Here is a tiny trained network, its code and every weight. The questions are about switching its units off for an input and a class, where a switched-off unit gives its printed mean instead of its output.

import numpy as np


def w(rows, s, z=0):
    codes = np.array(rows[::2]) - 128.0
    scale = np.full(codes.shape[1], s)
    scale[-1] = z or s
    return codes * scale


def f(y):
    return np.maximum(y, 0)


def log_softmax(a):
    a = a - a.max(-1, keepdims=True)
    return a - np.log(np.exp(a).sum(-1, keepdims=True))


def net(x, mask):
    res = np.array(x, float).reshape(1, 4) / 4 @ E
    y = f(res @ A[0][:, :-1].T + A[0][:, -1])
    res = res + np.where(mask, y, B[0][:, -1]) @ B[0][:, :-1]
    return log_softmax(res[-1] @ U[:, :-1].T + U[:, -1])


A, B = {}, {}
E = w([
[128,96,57,99,122,81,108,180,45,165,4,78],'x0',
[163,161,128,150,207,178,178,199,100,104,118,149],'x1',
[159,179,98,191,152,83,80,96,154,72,86,135],'x2',
[173,197,234,89,108,125,47,112,56,123,145,217],'x3',
],0.013)
A[0] = w([
[126,87,74,143,117,145,128,98,166,105,166,104,90],'n0',
[60,77,146,74,125,210,178,160,88,213,180,142,3],'n1',
[147,133,117,182,255,195,160,220,105,82,164,137,37],'n2',
[113,97,95,126,163,157,134,158,211,133,126,105,23],'n3',
[115,82,44,185,150,181,150,131,157,108,117,78,40],'n4',
[126,147,98,192,154,96,82,112,155,86,136,164,2],'n5',
[146,135,167,172,93,157,177,118,173,77,204,152,43],'n6',
[113,121,93,137,75,110,73,100,181,150,179,131,30],'n7',
[142,177,85,205,164,68,121,96,154,67,83,137,62],'n8',
[150,142,136,140,180,164,151,158,124,102,126,152,66],'n9',
[80,170,127,148,153,124,139,106,186,100,206,130,32],'n10',
],0.0099,0.0044)
B[0] = w([
[141,121,168,90,150,124,152,114,131,71,149,186,192],'n0',
[143,184,137,172,116,209,43,152,190,96,128,52,228],'n1',
[84,66,176,67,75,104,149,54,119,203,129,74,247],'n2',
[156,137,158,114,150,133,95,129,86,78,180,183,194],'n3',
[192,162,108,101,153,99,77,96,98,67,147,196,234],'n4',
[133,147,194,102,120,181,68,148,180,117,147,75,179],'n5',
[125,115,83,167,137,81,104,245,66,157,96,131,232],'n6',
[1,47,108,47,67,110,172,80,100,149,163,136,186],'n7',
[92,190,111,171,92,184,74,162,170,111,174,52,214],'n8',
[78,68,134,73,122,121,151,40,109,158,117,167,181],'n9',
[131,89,79,151,144,75,108,207,95,131,66,99,209],'n10',
],0.0086,0.014)
U = w([
[123,167,140,153,128,205,111,146,202,106,153,86,98],'0',
[129,119,54,145,147,82,130,205,69,138,60,119,101],'1',
[73,96,138,111,109,97,152,34,135,150,147,122,95],'2',
[185,171,191,115,147,130,102,110,92,78,178,249,105],'3',
[131,150,121,160,137,123,167,121,150,131,135,151,254],'4',
],0.016,0.019)

Each question gives the input, the list of numbers given to net, and the class t.
The units are the neurons (one row each of A and B). Each row of codes is followed by its name. A weight is (code - 128) times the scale printed after its matrix; where a second scale follows, it is the last column's (A, B and U).
mask holds one flag per neuron, in row order. A switched-off neuron (its flag False) gives its mean, the last column of its row in B, instead of its output. The means were averaged over made-up inputs and are rounded, as every weight is.
A unit's drop is (log p(t) with every unit on - log p(t) with that unit switched off) / (log p(t) with every unit on - log p(t) with every unit switched off).
The circuit of an input: a set's keep is (log p(t) with only the set's units on - log p(t) with every unit switched off) / (log p(t) with every unit on - log p(t) with every unit switched off). Starting from all 11 units, units are removed one at a time, each time the one whose removal leaves the highest keep (on an exact tie, the one counted first), for as long as the keep stays at least 0.8.
units of the circuit, in order: the units of the circuit, biggest drop first
most important unit: the unit with the biggest drop
top k neurons: the k neurons with the biggest drops, biggest first
drop when u is switched off: that unit's drop, to one decimal
input [6,-4,8,-8], class 0: units of the circuit, in order	(n8)
input [-4,-3,-2,1], class 1: top 2 neurons	(n2, n6)
input [0,3,5,5], class 0: units of the circuit, in order	(n4, n8)
input [-7,7,2,4], class 1: units of the circuit, in order	(n6, n10)
input [6,1,-7,0], class 0: top 2 neurons	(n1, n6)
input [-2,0,-3,3], class 4: top 3 neurons	(n4, n8, n3)
input [5,0,6,-2], class 0: top 3 neurons	(n8, n6, n10)
input [0,7,-5,6], class 2: units of the circuit, in order	(n2, n4)
input [-6,-8,3,8], class 2: top 2 neurons	(n7, n4)
input [-4,-4,7,-8], class 3: top 4 neurons	(n4, n0, n3, n1)
input [-5,-5,-3,-7], class 3: units of the circuit, in order	(n3, n4)
input [-3,-3,3,-2], class 4: units of the circuit, in order	(n1, n2)
input [1,7,-1,7], class 2: units of the circuit, in order	(n2, n4, n9)
input [-6,-5,2,-5], class 1: most important unit	n10
input [7,8,-2,-3], class 2: units of the circuit, in order	(n2, n6)
input [6,5,-6,2], class 0: top 2 neurons	(n1, n6)
input [-6,0,0,4], class 1: units of the circuit, in order	(n6, n10)
input [0,-1,3,3], class 4: top 2 neurons	(n4, n1)
input [-4,4,-3,-7], class 3: top 2 neurons	(n4, n3)
input [-7,4,-7,-8], class 3: units of the circuit, in order	(n4)
input [-7,4,-3,-8], class 3: top 3 neurons	(n3, n4, n0)
input [-4,2,2,-6], class 3: top 3 neurons	(n4, n3, n0)
input [2,0,4,3], class 0: top 2 neurons	(n4, n6)
input [-7,-3,-6,-1], class 1: top 3 neurons	(n6, n10, n8)
input [3,-2,1,2], class 4: top 3 neurons	(n6, n10, n2)
input [-8,1,0,-2], class 1: drop when n6 is switched off	0.2
input [-7,-5,3,-5], class 1: units of the circuit, in order	(n10)
